The symbols move the units like this.
Z47 % Z513
Z47 * Z825
Z47 + Z477
Z47 & Z980
Z47 $ Z368
Z47 § Z627
Z508 * Z189
Z508 + Z967
Z508 & Z513
Z508 $ Z133
Z508 § Z270
Z296 % Z719
Z296 * Z534
Z296 + Z471
Z296 $ Z251
Z296 § Z662
Z543 % Z11
Z543 * Z934
Z543 + Z165
Z543 & Z17
Z543 $ Z880
Z543 § Z847
Z517 % Z897
Z517 * Z139
Z517 + Z861
Z517 & Z460
Z517 $ Z825
Z517 § Z477
Z139 % Z653
Z139 * Z337
Z139 + Z330
Z139 & Z896
Z139 $ Z969
Z139 § Z517
Z538 % Z189
Z538 * Z288
Z538 + Z897
Z538 & Z825
Z538 $ Z740
Z538 § Z513
Z773 % Z877
Z773 * Z880
Z773 + Z847
Z773 & Z857
Z773 $ Z466
Z773 § Z288
Z511 * Z877
Z511 + Z690
Z511 & Z288
Z511 $ Z718
Z511 § Z189
Z980 % Z47
Z980 * Z375
Z980 + Z156
Z980 & Z362
Z980 $ Z915
Z980 § Z453
Z897 % Z783
Z897 * Z653
Z897 + Z945
Z897 & Z517
Z897 $ Z538
Z897 § Z934
Z346 % Z969
Z346 * Z615
Z346 + Z896
Z346 & Z649
Z346 $ Z485
Z346 § Z375
Z642 % Z973
Z642 * Z822
Z642 + Z969
Z642 & Z485
Z642 $ Z330
Z642 § Z727
Z375 % Z825
Z375 * Z346
Z375 + Z460
Z375 & Z553
Z375 $ Z646
Z375 § Z980
Z362 % Z980
Z362 * Z553
Z362 + Z744
Z362 $ Z534
Z362 § Z471
Z330 % Z683
Z330 * Z405
Z330 + Z642
Z330 & Z775
Z330 $ Z139
Z330 § Z861
Z460 % Z517
Z460 * Z896
Z460 + Z28
Z460 & Z461
Z460 $ Z375
Z460 § Z156
Z988 % Z850
Z988 * Z861
Z988 + Z368
Z988 & Z774
Z988 $ Z477
Z988 § Z748
Z534 % Z915
Z534 * Z940
Z534 + Z362
Z534 $ Z765
Z534 § Z296
Z471 % Z453
Z471 * Z362
Z471 + Z702
Z471 $ Z296
Z471 § Z473
Z744 % Z156
Z744 * Z461
Z744 + Z765
Z744 $ Z362
Z744 § Z702
Z28 % Z861
Z28 * Z775
Z28 + Z646
Z28 & Z754
Z28 $ Z460
Z28 § Z774
Z588 % Z485
Z588 * Z662
Z588 + Z649
Z588 $ Z479
Z588 § Z940
Z948 * Z11
Z948 + Z25
Z948 & Z847
Z948 $ Z877
Z948 § Z690
Z615 % Z857
Z615 * Z453
Z615 + Z699
Z615 & Z473
Z615 $ Z762
Z615 § Z346
Z479 % Z775
Z479 * Z866
Z479 + Z588
Z479 $ Z786
Z479 § Z754
Z649 % Z346
Z649 * Z473
Z649 + Z786
Z649 $ Z588
Z649 § Z553
Z490 % Z699
Z490 * Z702
Z490 + Z866
Z490 $ Z473
Z490 § Z786
Z719 % Z335
Z719 * Z915
Z719 + Z453
Z719 & Z296
Z719 $ Z396
Z719 § Z762
Z940 % Z646
Z940 * Z588
Z940 + Z553
Z940 $ Z754
Z940 § Z534
Z416 % Z652
Z416 * Z319
Z416 + Z880
Z416 & Z335
Z416 $ Z165
Z416 § Z466
Z165 % Z304
Z165 * Z850
Z165 + Z416
Z165 & Z748
Z165 $ Z543
Z165 § Z301
Z861 % Z945
Z861 * Z330
Z861 + Z727
Z861 & Z28
Z861 $ Z517
Z861 § Z988
Z513 % Z508
Z513 * Z538
Z513 + Z934
Z513 & Z47
Z513 $ Z319
Z513 § Z880
Z683 % Z691
Z683 * Z301
Z683 + Z973
Z683 & Z330
Z683 $ Z653
Z683 § Z945
Z646 % Z727
Z646 * Z485
Z646 + Z375
Z646 & Z940
Z646 $ Z28
Z646 § Z915
Z156 % Z477
Z156 * Z460
Z156 + Z774
Z156 & Z744
Z156 $ Z980
Z156 § Z644
Z825 % Z538
Z825 * Z969
Z825 + Z517
Z825 & Z375
Z825 $ Z727
Z825 § Z47
Z880 % Z270
Z880 * Z513
Z880 + Z543
Z880 & Z627
Z880 $ Z416
Z880 § Z773
Z822 % Z466
Z822 * Z335
Z822 + Z857
Z822 & Z762
Z822 $ Z405
Z822 § Z642
Z765 % Z774
Z765 * Z754
Z765 + Z534
Z765 $ Z744
Z765 § Z251
Z691 * Z25
Z691 + Z718
Z691 & Z683
Z691 $ Z690
Z691 § Z80
Z25 * Z304
Z25 + Z924
Z25 & Z301
Z25 $ Z948
Z25 § Z691
Z11 * Z967
Z11 + Z304
Z11 & Z543
Z11 $ Z270
Z11 § Z948
Z754 % Z28
Z754 * Z479
Z754 + Z940
Z754 $ Z461
Z754 § Z765
Z653 % Z690
Z653 * Z847
Z653 + Z683
Z653 & Z139
Z653 $ Z288
Z653 § Z897
Z485 % Z642
Z485 * Z762
Z485 + Z346
Z485 & Z588
Z485 $ Z775
Z485 § Z646
Z652 * Z133
Z652 + Z270
Z652 & Z416
Z652 $ Z304
Z652 § Z924
Z775 % Z330
Z775 * Z459
Z775 + Z485
Z775 & Z479
Z775 $ Z896
Z775 § Z28
Z973 % Z718
Z973 * Z466
Z973 + Z288
Z973 & Z642
Z973 $ Z683
Z973 § Z740
Z727 % Z740
Z727 * Z642
Z727 + Z825
Z727 & Z646
Z727 $ Z861
Z727 § Z368
Z877 * Z270
Z877 + Z948
Z877 & Z773
Z877 $ Z924
Z877 § Z511
Z783 * Z690
Z783 + Z80
Z783 & Z897
Z783 $ Z189
Z783 § Z967
Z786 % Z896
Z786 * Z490
Z786 + Z479
Z786 $ Z649
Z786 § Z461
Z553 % Z375
Z553 * Z649
Z553 + Z461
Z553 $ Z940
Z553 § Z362
Z251 % Z396
Z251 * Z765
Z251 + Z296
Z251 $ Z702
Z251 § Z866
Z337 % Z847
Z337 * Z17
Z337 + Z405
Z337 & Z699
Z337 $ Z857
Z337 § Z139
Z627 % Z880
Z627 * Z47
Z627 + Z17
Z627 & Z453
Z627 $ Z335
Z627 § Z857
Z699 % Z337
Z699 * Z644
Z699 + Z459
Z699 & Z490
Z699 $ Z615
Z699 § Z896
Z847 % Z948
Z847 * Z543
Z847 + Z301
Z847 & Z337
Z847 $ Z773
Z847 § Z653
Z335 % Z416
Z335 * Z368
Z335 + Z627
Z335 & Z719
Z335 $ Z748
Z335 § Z822
Z473 % Z615
Z473 * Z471
Z473 + Z490
Z473 $ Z662
Z473 § Z649
Z17 % Z543
Z17 * Z477
Z17 + Z748
Z17 & Z644
Z17 $ Z627
Z17 § Z337
Z453 % Z627
Z453 * Z980
Z453 + Z644
Z453 & Z471
Z453 $ Z719
Z453 § Z615
Z718 * Z924
Z718 + Z511
Z718 & Z973
Z718 $ Z691
Z718 § Z582
Z301 % Z25
Z301 * Z165
Z301 + Z466
Z301 & Z405
Z301 $ Z847
Z301 § Z683
Z866 % Z459
Z866 * Z251
Z866 + Z662
Z866 $ Z490
Z866 § Z479
Z133 * Z582
Z133 + Z508
Z133 & Z319
Z133 $ Z267
Z133 § Z652
Z405 % Z301
Z405 * Z748
Z405 + Z822
Z405 & Z459
Z405 $ Z337
Z405 § Z330
Z969 % Z288
Z969 * Z857
Z969 + Z139
Z969 & Z346
Z969 $ Z642
Z969 § Z825
Z319 % Z133
Z319 * Z740
Z319 + Z513
Z319 & Z368
Z319 $ Z850
Z319 § Z416
Z924 * Z652
Z924 + Z877
Z924 & Z466
Z924 $ Z25
Z924 § Z718
Z396 % Z748
Z396 * Z774
Z396 + Z719
Z396 & Z251
Z396 $ Z644
Z396 § Z459
Z934 % Z967
Z934 * Z897
Z934 + Z850
Z934 & Z477
Z934 $ Z513
Z934 § Z543
Z466 % Z924
Z466 * Z416
Z466 + Z773
Z466 & Z822
Z466 $ Z301
Z466 § Z973
Z304 * Z267
Z304 + Z652
Z304 & Z165
Z304 $ Z11
Z304 § Z25
Z896 % Z139
Z896 * Z699
Z896 + Z775
Z896 & Z786
Z896 $ Z346
Z896 § Z460
Z762 % Z822
Z762 * Z719
Z762 + Z615
Z762 & Z662
Z762 $ Z459
Z762 § Z485
Z270 * Z508
Z270 + Z11
Z270 & Z880
Z270 $ Z652
Z270 § Z877
Z967 * Z783
Z967 + Z267
Z967 & Z934
Z967 $ Z508
Z967 § Z11
Z748 % Z165
Z748 * Z988
Z748 + Z335
Z748 & Z396
Z748 $ Z17
Z748 § Z405
Z690 * Z948
Z690 + Z691
Z690 & Z653
Z690 $ Z511
Z690 § Z783
Z644 % Z17
Z644 * Z156
Z644 + Z396
Z644 & Z702
Z644 $ Z453
Z644 § Z699
Z459 % Z405
Z459 * Z396
Z459 + Z762
Z459 & Z866
Z459 $ Z699
Z459 § Z775
Z189 * Z511
Z189 + Z783
Z189 & Z538
Z189 $ Z582
Z189 § Z508
Z774 % Z988
Z774 * Z28
Z774 + Z915
Z774 & Z765
Z774 $ Z156
Z774 § Z396
Z288 % Z511
Z288 * Z773
Z288 + Z653
Z288 & Z969
Z288 $ Z973
Z288 § Z538
Z702 % Z644
Z702 * Z744
Z702 + Z251
Z702 $ Z471
Z702 § Z490
Z477 % Z934
Z477 * Z517
Z477 + Z988
Z477 & Z156
Z477 $ Z47
Z477 § Z17
Z740 % Z582
Z740 * Z973
Z740 + Z538
Z740 & Z727
Z740 $ Z945
Z740 § Z319
Z857 % Z773
Z857 * Z627
Z857 + Z337
Z857 & Z615
Z857 $ Z822
Z857 § Z969
Z850 % Z267
Z850 * Z945
Z850 + Z319
Z850 & Z988
Z850 $ Z934
Z850 § Z165
Z662 % Z762
Z662 * Z296
Z662 + Z473
Z662 $ Z866
Z662 § Z588
Z915 % Z368
Z915 * Z646
Z915 + Z980
Z915 & Z534
Z915 $ Z774
Z915 § Z719
Z582 * Z718
Z582 + Z189
Z582 & Z740
Z582 $ Z80
Z582 § Z133
Z368 % Z319
Z368 * Z727
Z368 + Z47
Z368 & Z915
Z368 $ Z988
Z368 § Z335
Z461 % Z460
Z461 * Z786
Z461 + Z754
Z461 $ Z553
Z461 § Z744
Z80 * Z691
Z80 + Z582
Z80 & Z945
Z80 $ Z783
Z80 § Z267
Z267 * Z80
Z267 + Z133
Z267 & Z850
Z267 $ Z967
Z267 § Z304
Z945 % Z80
Z945 * Z683
Z945 + Z740
Z945 & Z861
Z945 $ Z897
Z945 § Z850

The rows follow the links: the fewer symbols apart two units are, the more alike their rows tend to be.

Name the unit of each row.
  2    2    0   -6   -3   26  -16   -4    3   -1   -4  -22   -8    6    1  -10  -10   13  -15   -1   21  -32   -7   -4    4    3  -62   -7  -29    7   -5  -23    9    9   16   -1    5   28    1   24    7   11  -12; unit Z652
-14   -6    8   -8   18   17  -19   -9  -12    4   -8   22   -8   -8   -7    5  -33  -20  -23   25   -8    8  -13  -17   -8  -25   35    6  -20   40   -8    2  -17   10    5   -8   10   -4  -14    6   -7   -5  -17; unit Z945
  3    0   20    7  -11   15  -11   16  -23   -9  -16   10   -7  -11    0   -8  -22  -17  -23  -14   11   -5  -33    6   -5   25  -29  -19  -22  -10    8   -1   27   21   -2  -16   12   -4  -13   -7   23  -21  -25; unit Z511
-25    2    0  -11   29   -8  -14   -2  -20    1   12   18  -10  -21  -17    2  -24  -35  -16   14   -7    7  -30  -11   -3  -24   27   11  -17    7  -23   -4    7   -3    9  -15   21   -2  -10    0   25   -6  -17; unit Z683
 17    4   20   18  -17   26  -11   12  -14   -7  -33    7    1    4    7   -5  -25    2  -30    5   11    0  -11    9   -8   19  -10  -18  -19    4   27    1    5   28  -16   -7    7  -14  -15  -11   -7  -31  -21; unit Z538
-10   -4    8  -14    8   25  -27  -12   13    4  -12    8  -12    0   -6    5  -24    2  -10   20   -3   -7   13  -23   -6  -22    9    1  -26   54  -13   -1  -26    8    5    1  -16   11  -10   22  -15   17   -5; unit Z850
 -4   -5   15    1   -7   16  -17   13   -3   -5  -30   29   -8  -25   -3    3  -29  -17   -8    2  -12   20   -9   -3  -17    6   27  -18  -17   35    1   17   -9   17  -20  -13  -16  -18  -19   -9   -2  -14  -14; unit Z897
-17   -5  -15   -7   28  -28    8   -3  -13    4   29   15    5   -2  -13   11    7  -21    5   14  -11   14  -10   -6    7  -30   56   23   18  -10  -15    6    0  -20   12   -2   23   -7    3   -8   10    1    6; unit Z775
-21    0    3  -19   17   -2  -15   -3   -7    7    4    7  -23  -25  -21   -6  -21  -20   -2   -8   -1   -8  -30  -13   -2  -10  -25   -1  -34   11  -30   -8   16   -1   21  -14   -3   19  -11   17   33   11  -13; unit Z25
  7    4   -2  -10   -1   19   -8  -15    6    5    7  -25   -3   17    8  -10    0   18  -12    1   25  -35    4   -4    9   -1  -60    2  -19    1   -5  -23    9    3   18    5    4   27    4   25    1   11   -1; unit Z416
 -5    0   -9    2   20  -17    8  -10    1    2   17    9   11   13   -3   17    6   -3    6   26  -11   17   12   -5    4  -30   63   24   24    7    0   12  -24  -16   -2   10    9  -15    3  -10  -19    0    8; unit Z754
 -5    5    4    3   11   15  -12    5  -31   -1    2    2   -3    7   -3   -8  -28  -18  -33    9   19  -16  -37    1   -1   -5  -23    0  -29  -11    3  -14   25   13   12  -10   35    8  -10    7   24  -18  -22; unit Z718
-12   -4   13   -6   -2    5  -10   18  -16   -3  -17   25  -16  -35  -12   -7  -29  -31   -8  -11  -15   12  -27    2  -18    8    0  -16  -24   11  -13    9   13   11   -7  -24  -10   -7  -21   -7   23  -14  -18; unit Z690
 11    4   12   -3  -23   24  -10    7    6   -6  -20  -10  -13   -7    7  -10   -8   13   -6  -20   10  -15   -4    6   -7   26  -62  -23  -23    6    0  -11   14   20   -1   -5  -16   12   -5   14    7    0  -11; unit Z270
-26   -1   -9  -24   24  -13   -6   -7   -7    3   23    3  -16  -25  -22   -3   -9  -23    7   -6   -3   -5  -23  -15    1  -15  -13    6  -25    2  -38   -7   17  -11   22  -13    1   23   -1   16   38   17   -5; unit Z301
 -2   -4   20   -3   -6   19  -20   13   -6   -5  -32   26  -13  -26   -6    2  -34  -17  -14   -2  -12   11  -12   -2  -20    5   10  -19  -25   36   -1   11   -1   24  -13  -13  -19  -12  -23   -1    5  -13  -19; unit Z783
 15    4   18    3  -22   34  -18    6    2   -4  -37    0   -9    0   10  -12  -17   11  -17   -4   13  -11    2    1   -9   21  -42  -21  -26   19   14   -8   -3   30  -10   -5  -13    7  -10   14   -8   -6  -15; unit Z508
-16   -3   -9  -26   17  -11   -7  -18   22    8   14  -10  -15  -10   -9    3    9   11   20    0   -2   -9   17  -19    7  -25   -9    9   -6   25  -30  -10  -17  -14   18    6  -22   23    5   27   -1   38   14; unit Z748

Each walk starts at a row. The symbols on each line, taken left to right, move it on to the next unit.
Answer with the unit's row; about right is enough.
---
  0   -5   19   -4  -16   21  -18    4   17    0  -34   12  -14  -22    3    1  -19    7    0   -3  -15   11   12   -6  -14   13   -1  -21  -20   46   -2   10  -18   21  -18   -8  -41   -5  -19    7  -14    4   -6
$ & $ % + + $  22    2   18    5  -27   33  -10    9   10   -3  -34   -7    1   11   15   -4  -14   21  -14   -1    9   -8   11    4   -9   27  -39  -24  -22   18   22    1   -3   27  -14   -1  -18    1   -7    8  -18  -10  -13
* § § + $ + § -16   -1    6  -16   -4  -13   -5   19   -3    1   -7    9  -21  -45  -16   -3   -5  -22   17  -34  -18   13  -18    4  -12   18  -16  -20  -16    1  -27   11   18    6   -4  -23  -27   -1  -13   -3   32    7   -2
---
 -2    4   -5   -1    8    3    0   -5  -14    2   16  -17   -6    7    1  -12    2   -5  -10   -6   23  -26  -22   -1   10    1  -48    7  -12  -30  -10  -23   28   -5   26    0   31   22    4   11   32    2   -8
+ + & § * § -10  -10    1   -2    2  -20    3   22  -12   -2   -6   27   -3  -33  -17    6   -9  -29   10  -14  -25   28  -16    7  -10    7   36   -8    6   -2  -10   19   11    0  -12  -18  -11  -22  -13  -23   18  -14   -7
$ $ % + * §   9   -1   13   16  -12    9   -3   21  -25   -5  -18    5    1   -6    2  -13  -14  -17  -20  -13    5   -1  -29   13   -5   25  -19  -17  -11  -27   13   -1   28   15   -6  -14   20   -9   -9  -15   25  -29  -21
---
-12   -2   14   -8   16   22  -26   -1  -11   -2  -15   19  -10  -16   -8    2  -41  -16  -24   20    0    0  -18  -20   -9  -23   15   -4  -32   34  -11   -2   -8   11    4  -11    6   -1  -18    7    0   -8  -23
+ + * + § & * -12   -1   13   -1    0   -6   -5   22  -16   -3  -16   28  -16  -39  -13    2  -19  -36   -2  -13  -17   22  -25    1  -14    8   15  -14  -13    8   -6   14   16   12  -12  -25   -6  -17  -21  -16   23  -12  -16
+ + * + § & *   9    3   -2    7  -16  -13   17   16   -7   -3    4  -17    2   -3    1  -10   24    5   10  -34    6  -10  -11   24    1   32  -45  -13    6  -47    4   -7   31    1    0   -7    1    2    5   -9   26   -5    1
---
-11    3   -1   -7    6    9  -10    1  -16    1    7  -10   -5   -2   -3  -10  -12   -3  -17   -5   24  -25  -28   -5    7    5  -53   -3  -26  -17  -13  -19   27    6   21  -10   22   22   -1   13   31    0  -14
$ § + * § $ -18   -3    5  -12   21    4  -21    3  -17   -3    0   17  -17  -26  -16    0  -34  -31  -16    4   -1    1  -36  -10   -6  -18    9    0  -29   14  -19   -3   11    7   10  -18   13    4  -11    5   27   -7  -19
* + + $ § § &  12    2    8   10    3   32  -16   -8  -19   -2   -8    2    6   22    9   -9  -31   -2  -39   30   25  -15  -18   -6    0  -11    0    7  -18    7   16  -15   -2   15    8    2   34    0   -4    5   -9  -20  -24
---
 14    7   10    0  -24   17   -2    7   16   -2  -21  -16   -7   -3   10  -11    5   20   -1  -26   13  -18    6    6   -3   33  -65  -23  -15    1    7  -10   12   13    0   -3  -17   12   -2   13    3    4   -3
+ & + § $ *  -4   -3    5  -12  -16   -8    4    6   28    1  -13    8  -18  -27   -2    2   14   11   32  -25  -19    7   21    1   -6   17  -16  -17    0   24  -21   13   -7    5  -14   -3  -53    5   -5    8    0   27   14
§ § & % &  -9   -5   -1    3    4  -28   13   13   -9    0    5   20    1  -22  -13    7   10  -22   14  -10  -26   29   -9    8   -5   -1   53    1   25  -14   -5   22    1  -13  -17   -4   -4  -26   -5  -28    7  -10    5
---
 -3    7    1    3   12    8   -9   -1  -30   -3   10   -7    6   11   -3   -9  -19  -19  -32    9   19  -15  -36   -2    5   -6  -15    7  -19  -23    1  -15   24    0   18   -6   45    6   -4   -2   21  -19  -20
& & * % + $ &   1    6  -20    0   10  -22   15   -9   -9    4   31  -23   11   20    0   -3   28    9    6   -4   14  -15   -6    1   15   -8  -15   19   18  -40   -4  -15   16  -21   18   13   26   13   18    2    9   10   11
§ * § % * $ § § -14   -5   -1   -6   24    8  -12  -15   -7    3    2   18    1    1   -9   15  -22  -15  -14   35   -8   12   -1  -18   -2  -32   58   15   -4   34   -3    6  -24   -2    1   -2   11   -8   -7    1  -13   -5   -6
---
 10    4  -15   11  -13  -29   31    7    3    0   21  -14   12   10    2   -5   35    8   21  -17   -2    5    7   17   11   18   -5    4   36  -47    7    2   15  -17   -2    5    5   -8   14  -17    4    1   18
§ % % + & % + * & -20    0  -18  -12   26  -35   16  -14    1    7   37   -6    1   -9  -13    4   21   -8   23   -3  -11    4   -1   -4   12  -23   22   16   18  -18  -28    2    5  -27   16    0    9    8    9   -1   18   17   17
% § * $ § §   0   -6   15    2   -5    3   -6   15   -3   -5  -26   29   -4  -16   -4   10  -19  -16   -4    7  -20   28    1    2  -17    1   47  -10   -2   25    2   21  -17   12  -25   -8  -18  -26  -13  -13  -13  -14   -7
---
  9    1   -9   14    9    5    5  -12  -13    0   11   -8   22   39   12    1    0    4  -18   33   16   -7    4   -1   12  -20   29   19   17  -13   21   -8  -12   -7    4   14   38   -7   10   -8  -19  -20   -1
& $ § § % & *  -3   -3  -13   -6   13  -10    8  -16   15    5   15   -2    8   16   -1   15   14   15   15   22   -6    9   29  -11   10  -24   43   18   24   17   -3    5  -33  -17    2   16   -7   -1   13    6  -31   21   21
% + & % § § § $ +   1    1  -17   11   17  -18   11   -2  -26    0   30   -7   16   25    2    0   15   -7   -7   11   13   -6  -12    3   14  -11   20   23   22  -42   11   -7   16  -19   14    4   42    0   12  -11    8  -11   -2
---
 -4   -1   -6    4    3  -29   18   10   -6    2   13   14    9  -12   -5   11   20  -13   23   -7  -26   27   -2    5   -3    0   53    5   29  -15    1   18   -2  -16  -10    0   -4  -21    3  -27    3   -5   11
$ % § $ § &  13    2  -15   10    4    1   12  -16   10    2   19  -19   16   41   17    1   22   28    2   20   11  -10   29   -3   16  -13   11   19   27   -6   17   -7  -17  -12    2   21   12    6   17    2  -36    4   18
+ $ + § + +  -8    0  -17   -8   15  -26   14  -20   24    6   24  -11    3    7   -4   11   25   15   27    5   -8    2   23   -8   11  -18   19   20   22    0  -14   -1  -19  -27    5   12  -10   10   14   10  -10   29   27
---
  8    1   -2   14   11   20   -6   -9  -19    4    2   -4   18   37   14   -3  -15    3  -35   35   19  -10   -8   -4    9  -14   18   13   -5   -6   21  -11   -6    6   10   11   44   -2    3    0  -19  -24  -15
+ * & & + *  -6   -1  -11   -6    3  -36   21    6    8    0   15    7    3  -17   -3    5   33   -7   33  -19  -22   21    5   11   -1    5   22    5   33  -22  -14   15    1  -20   -6    0  -16   -8    9  -17    9   14   23
% § * $ § §  21    3    6   24  -18    5   11   10   -6   -5  -16    0   23   22   16   -3    1   10   -9    6    3    9    7   17    1   15   29    1   20  -19   37   12   -2    9  -16    5   10  -23    4  -24  -25  -25   -2
